Each row is followed by its class number.
[  1 -16   3   2 -40 -27   3  -1 -24  -7  -9  27  11   3 -15  22 -15  10
 -18  -9 -19 -15   3 -13   9  53   9  22  27 -31  14   6 -19  12   3] => 5
[-37   2  30 -56 -46  17   2   8   4 -20 -29   6  -3 -21 -27   4  -5  71
   1  24  17  -1  51  -6 -60 -22  -4  -7 -47   4  -5 -22  60  15  34] => 0
[ 15 -13  39 -25  10 -16  -4   0   7 -35   7 -11  28   7 -29  -3  22  12
 -17  13 -34  20  -1  -8 -68 -56 -12  26 -21   2  22  -1  31   1   3] => 0
[-14  28 -17  -4  17 -10   1  72 -10 -38  64  20  27  43 -84  32  13 -45
 -21  -8 -48  -8 -28   8 -34 -18   3  26  12  47  36  83 -34 -83  29] => 4
[ 17  10  17 -35 -23  18 -49 -48  13 -28  21   5 -11 -10  -1 -22  24   3
   3   2  -9 -27  -8 -13  27  14  -1   8 -44  18   5  11 -31 -55 -15] => 6
[ -9 -17 -10 -20  -9 -14 -33  21   5 -21 -15  29  20   4   3 -32  -7  25
   3  -5 -22 -21   6   5 -21 -40  28  10 -25  22  11  -1  52   7 -12] => 2
[ 41 -29  -2 -48   6 -11  12 -64  20 -32  25 -11 -16 -32  -6  10  13   5
  44  31 -86  -9 -24 -33 -37   0 -29  33  -7   1  12 -48 -20  -4 -17] => 5
[ 31  -6 -30  39 -23 -21  17 -76  13 -23  11  48 -13  13  22 -11 -24   3
  35  -3  19 -46  12 -14 -10  39  -3  23  -6   5  25 -14 -74  45   5] => 5
[ 25   4 -41  15   2 -33 -27 -19  19 -56  25  12 -19 -12 -12  14  35  10
   7 -12 -26 -22 -14  28   1 -10 -36 -13  27 -35 -13   2 -88  26  50] => 0
[ 18 -34  34 -41   1 -45 -37  20   3 -80  27 -11  22 -10 -37   0  31  21
   8   7 -88 -17 -53 -19  -6  40  -7  29  49 -15  52   2  -4 -46  24] => 1
[-32   6  -9  -8   4   4   4  51 -21  23  -7  -3  33 -22 -19  21 -47  -2
  -6  12 -18   5  20  -6 -26  -6  11   0 -32  17  17   5  -7  -7 -12] => 5
[ 33 -27  -8 -10 -26   1  32  -4  -3  30 -22  55  19  44 -57 -20  18  33
 -40 -37  48  58  17   2  26 -33  -9   0 -14  45   5   5   6  -2  28] => 4
[-34   0 -10  20 -31  10 -30  36   8  27 -29  40  19  52   2  50  34  72
  17 -21  51  14  15 -37 -16 -10  24 -27  39  50  23  43  19   5  -4] => 8
[-26   1  48   7   5   9   3  24 -23  51 -26 -18  -8 -42 -24  53  10  27
 -52   5  32  10  40   5  51 -33   3 -19 -74  43  -8   1  88 -25 -11] => 4
[-29  -9  18 -55 -12 -18   9  23 -30 -19   6  -4  52 -10  -8  46 -74  -5
 -23  -4 -55  51   8 -41 -62  12 -12   6 -72 -21 -36 -10  29  23 -27] => 6
[-28  -3  27   5  34  41 -37 -28  18   8 -44  -9  -8  -2  22  14 -36 -13
  21  32 -10 -67  -7  -9 -47  17 -10 -31 -26   7  -1 -22  29   9   6] => 4
[-22  -1  20  16   4 -15 -16  -8  14  14  -2 -33  -9 -11   3  32 -20   3
  -6  26 -20 -35  16  -3 -15  25   4 -24 -22   6   3 -37  25  40   2] => 2
[-15  28  -7  -9  13 -33 -36  92   5   4  50  -7  34  38 -37  -9 -16 -20
 -39  11 -19  12 -33  -8 -80  30  12  23 -25  43   0  43  21   5 -22] => 1
[ -2  -6  -3  64  50  51  17 -11  -5  76 -77  -2   9  20 -12  -6 -42 -40
  -3  -1  17 -27  -4  41  -6 -27 -34 -53   8  -2  -9 -19 -42  26   3] => 7
[-47  22  31  18 -17  36  19  25 -15  -5 -38  18  13  39 -58 -29 -11  25
  -6   1 -15 -57  22  -4   9 -37  11 -29 -11  17  44   5   0  -5  33] => 7
[ 23 -21  20 -54   5 -22 -38  44  36  -7  14   4 -20 -11 -60 -71  24  49
 -55   3 -58  -7 -33   3 -26 -17 -15  -5 -39  57 -10 -49  79  24  17] => 1
[ -9  14   2   8   0  20  -5  -5 -15  20  -3  -8  15  -1 -27  57  24  23
  -4  19   7   9  27   9 -12 -44 -32 -23 -48  12   4   8 -42 -27  16] => 0
[-35  22  -7 -15 -85  20   8 -50 -24 -29 -37  30  -5  52  17 -19   5  56
  19  26  55 -52  49  -7 -55   3  31  18 -20 -36  15  11  34  22   4] => 6
[ 23 -21 -16  15 -28   0  40 -36   9  30 -34  22   0  59   0 -61  21   2
 -14 -31  35  33   2  12  25 -58 -20  13  26   2 -28  -9  13  20 -20] => 8
[-10  10  -8 -23 -35 -19  14  29   1  42  15 -10  17 -14 -35 -25 -15  34
 -46 -11  25  45  31   0  82   3  -3 -13 -62  24 -18 -21   0   1  -8] => 1
[-60 -18  43  45 -73 -11  66  -5 -42 -11 -75  -2 -30   2 -36  23 -37  10
 -29 -19  93 -24  72  32  49  19  -9 -32 -26  43  15  -1  17   8  47] => 8
[ 12  11 -65 -40 -17  -1   6  40 -20  47  18   0 -32  31 -16 -35  42  -5
  14  -3 -55  28 -43   7   9  21   1  16  67 -20 -25 -50  30  -1 -17] => 8
[ 19  -2 -18 -30  -8 -10  22 -29 -27  19  12  -3   7  41  -6   0 -23 -41
 -27  15 -46  38 -21   3   0   5 -10 -10 -39 -14 -20 -66  14  46  -8] => 8
[-34 -17   3 -16  -1 -19   4  33 -16  13 -45 -15  14 -16 -32  60 -27 -33
 -50 -17  34   2  19  24 -23 -39   7 -19 -57  52   7  28  10  19 -17] => 4
[-14 -16  -4 -38   9  -5  31   4 -35  -7 -10 -33  24 -31   5  42  -3  29
   9  -9  28   3  32  -6  34  -8   4 -14 -14  13  17 -31  53 -27 -25] => 2
[  6 -20  28  32  27  12 -24  19  16   1 -12   7  22  -8 -19 -16 -12  33
   3  16 -21  36  14  -9   5 -38 -23 -23 -39  40  10  13 -12 -12  37] => 3
[ -3 -12   6 -14  17   3 -56  42  -5  49 -32 -15  52  15  15  35  -3  -1
 -40  14 -13  74  -4 -11  19 -32  46 -33  -8  15  30  27  21   1 -30] => 3
[-17  29   4 -42 -11  68 -85  27  46  -2 -13  27   0  13  -3 -25  27  26
  36  17  -7  -7 -16  -8 -27  23  25 -23  52  21  22  32 -18 -78  34] => 0
[ 11 -34  21  44  17 -12  55 -30  19  -4 -48 -40 -25  13 -92 -51   2  17
 -13 -12  29 -57  28  22  15 -41 -53 -46 -10  50  34 -52 -39  68  45] => 7
[-40  13  22  11 -24  25 -11   4 -18   2 -28   5   7   4 -10  17 -40  46
 -28   1   9  10  47 -19  78  26   8 -68 -44  11 -10 -13  32 -21  38] => 6
[  4   4  51 -17 -16  -1 -18  -3 -16 -44  24  37  39 -18  -8  56  -5  31
  -9  28 -65  20  -3 -40 -42   9  14  16 -33 -16  37  10  -5 -12  32] => 5
[ -4  27 -10 -18  33  -6 -26  67 -25 -20  15 -29  28  -5 -18 -26   8  -4
 -32 -24  19  20  -4   6   8  -8  -9 -23 -22  13  -5  -1  -3  -5   0] => 0
[-28  -4  22 -68 -56  20   8 -14  40   5 -29  -4   7  39 -44  37  -5  11
 -18  -1  21  53  33 -37 -22 -19  20 -28 -16  81  22  19   7 -25  -8] => 0
[  4  18 -12   1  42  12 -21 -51  28  21   4 -27   2   5  51  48 -19 -44
   5  41  10 -18 -14   8 -40  19   6 -11   7 -44 -21  -3  19  33 -17] => 4
[-54  -2  -4 -10 -52  25  25  12 -27  17 -70  10  24   6  -9  78  17  78
  12   9  34  57  65  -6  -3 -72 -10 -31 -12  -9 -20  33  19 -26  13] => 0
[  47   -9   -9  -28   24    2  -40    5   33    6   42   20   16   62
  -18  -32   42   -8    0   27 -114   26  -60  -25  -36  -32   14   40
   53   -3   23   21   27  -35  -18] => 3
[ -4  -9  13 -13  -3  22 -17  31 -19  36 -24 -19  14  -7 -41 -44 -28 -13
 -22  10 -14  31   5  22  16  18 -13  -3 -21   1 -15  -5   8 -50   7] => 6
[ 19   4  -2 -30   2  59  -5 -36  18  47 -19   2 -25  -5 -22  -4  67  75
  44  43 -42  -3  -7  -6  16 -32 -26  -9  36 -36 -30 -27  43 -31   4] => 7
[ -5  -5 -22  -5  23  19  -8 -29  21  30 -36 -30  34  25  25 -40 -34  -7
 -17  18  53 -22  22  23 -30 -47 -10 -23 -21 -27 -16   1  -7  58 -20] => 3
[-12  21 -49 -34   1  11   8  31  11  57  54  -1  11  34 -51 -15 -16  26
 -23   0 -24   6  15 -13  42 -19 -12 -31 -46  42 -22 -47  24  13  -7] => 8
[  5   2  12  42  17   0  45 -10 -15   6 -36   0  18  21 -27  -8 -18 -29
 -32  -7  -1  20   8  32  29 -51 -13 -21  -3 -19  -9  11  -8  23  13] => 7
[ 11 -14  11 -36  -6   0 -19  43   4  24   9  25  30  23 -59  17  28  67
 -63 -36  26   6 -10 -20  26   6  -4 -31  -4  65  33  -2  19 -25   8] => 1
[  9   3   2  30  -3  22  -8   4   7  84   0  21  52  46 -18  33  -3  10
 -27   6 -26  65   5 -10  14 -20 -11 -28  -9  -9 -17  -5 -40   1   9] => 2
[-21  22 -35  21   6 -27 -30  54  23 -37  31  18   1   5 -20  13   3  16
   5 -19 -28  -2   1  -1 -23 -20 -18  -8   8  14 -31  47 -31   3  19] => 0
[ 13   3 -29  22  27 -17  47  -3 -17  36 -10 -14   3 -15  35 -10 -23 -30
 -22 -22   4  25 -10  24  55 -14 -21  -7  -4 -22 -31 -39   6  11 -36] => 1
[ -7   8 -31 -26  13  22 -15 -11  -3  21 -15  24  11  25  46  33 -20  -6
  34  43 -85  37 -16  -9 -58 -27   8  11   8 -48 -45 -11  72 -14 -32] => 0
[ 16 -25 -17 -24   0  14 -29  -5   4  26 -16  22  24 -16  -7 -14   9  77
   5   9   3  11  23   6  -3 -33  -2   0 -14 -18  -3 -17  46  -8   2] => 6
[  0  10 -36  39 -43 -62  10  24  -7 -15  31   3 -12  16 -33 -12  -5   1
 -10  12 -26  16  -7  28  20  63 -29  23  21 -51 -42  18 -55  25  43] => 1
[ 11  -2 -29 -41  -7  -5  29   6  -5   2  11   6   5  14 -32   2  11  12
  -1 -19   6  41   1 -18  15  -1 -17   3  -4  18 -21  -7  10  -8   2] => 4
[-11  17  34 -27 -19  -2 -17  40 -20 -11  23 -13   4 -36  -4 -30   3  28
   9  19 -51  49  11 -24  65  45  26   2 -22  -7   1 -41  53 -40  21] => 2
[ -4  14   8  14 -22 -15  42   8  11 -31  15  25  -1  14 -24 -38 -16   8
 -23 -34  29   9   4  -8  -9  -2 -37   2 -41  46 -19   7 -36   8  20] => 1
[-44  14  19 -27   7  18  28  40 -75  55 -68 -56  12 -60  52  50 -18  -3
 -37  30  -1  51   3  34  17  -7  -6 -26 -22 -83 -56 -47  90  -4 -30] => 1
[ 63 -37 -26  -1  37 -28 -14 -40  14  46  19 -30 -10 -49  -2   9  29  22
  -1  -5  25   7  10  -8 104  -3  -6   4 -22  59  17 -26   9 -24 -64] => 5
[ 13  11  -4 -40  -5  14 -30 -19  50 -10  36  -1  -1  40   0 -24   7  15
  27  36 -18  15 -23 -22 -50  45   4  -6  37  -5  -4 -24  19  22  27] => 8
[-13   6 -36  16  14 -52  -6  42  19 -56  19 -30   8   1 -36 -38 -12   4
   7 -13   4  12  25   4  -9 -39 -14 -16 -34  42   4   6 -42  44  20] => 0
[  5 -23   0  57 -23  17  28 -35  25  47 -52  46 -10  20  11  68  26  81
  12 -33  67   7   8 -20  -1  21 -48 -44  63  16  -7  -2 -53  17  32] => 1
[  8 -12  49  -9 -16   1 -33  -9 -35 -16 -30  10  -1  -4  -5 -18 -15 -47
 -38  26 -23  -6 -10  26 -30 -14  12  23 -88  27  25  19   6 -17  -5] => 3
[  3  14 -29  24  -5   0  21 -10 -12  25  20  24  18  43  -4  47  27  21
  -8  21  -3   4   3  25 -48 -50 -19   8  19 -45 -15   9   8  27  16] => 8
[ 13 -35  94 -24 -24   1  30 -30 -24  15 -59 -32  -5  -5 -26 -57 -34 -61
 -73  16   9  26  11  23 -32 -25 -11  30 -95  34   9 -23  46  12 -22] => 3
[  1   0 -17  -8  22  25 -16   0   0  32   8  18 -26 -21   0  35  18  41
  21  12 -68 -10 -14 -16  63  19 -18 -18  25 -24 -35 -33  57 -43  16] => 4
[ 10  13  -1   6  16  -1  41 -15  -4  19 -19  -4   2 -29  29   2 -69 -86
 -50 -15  47  14   1  36 -69   2 -13   6 -44   3 -37  -6 -34  59 -28] => 5
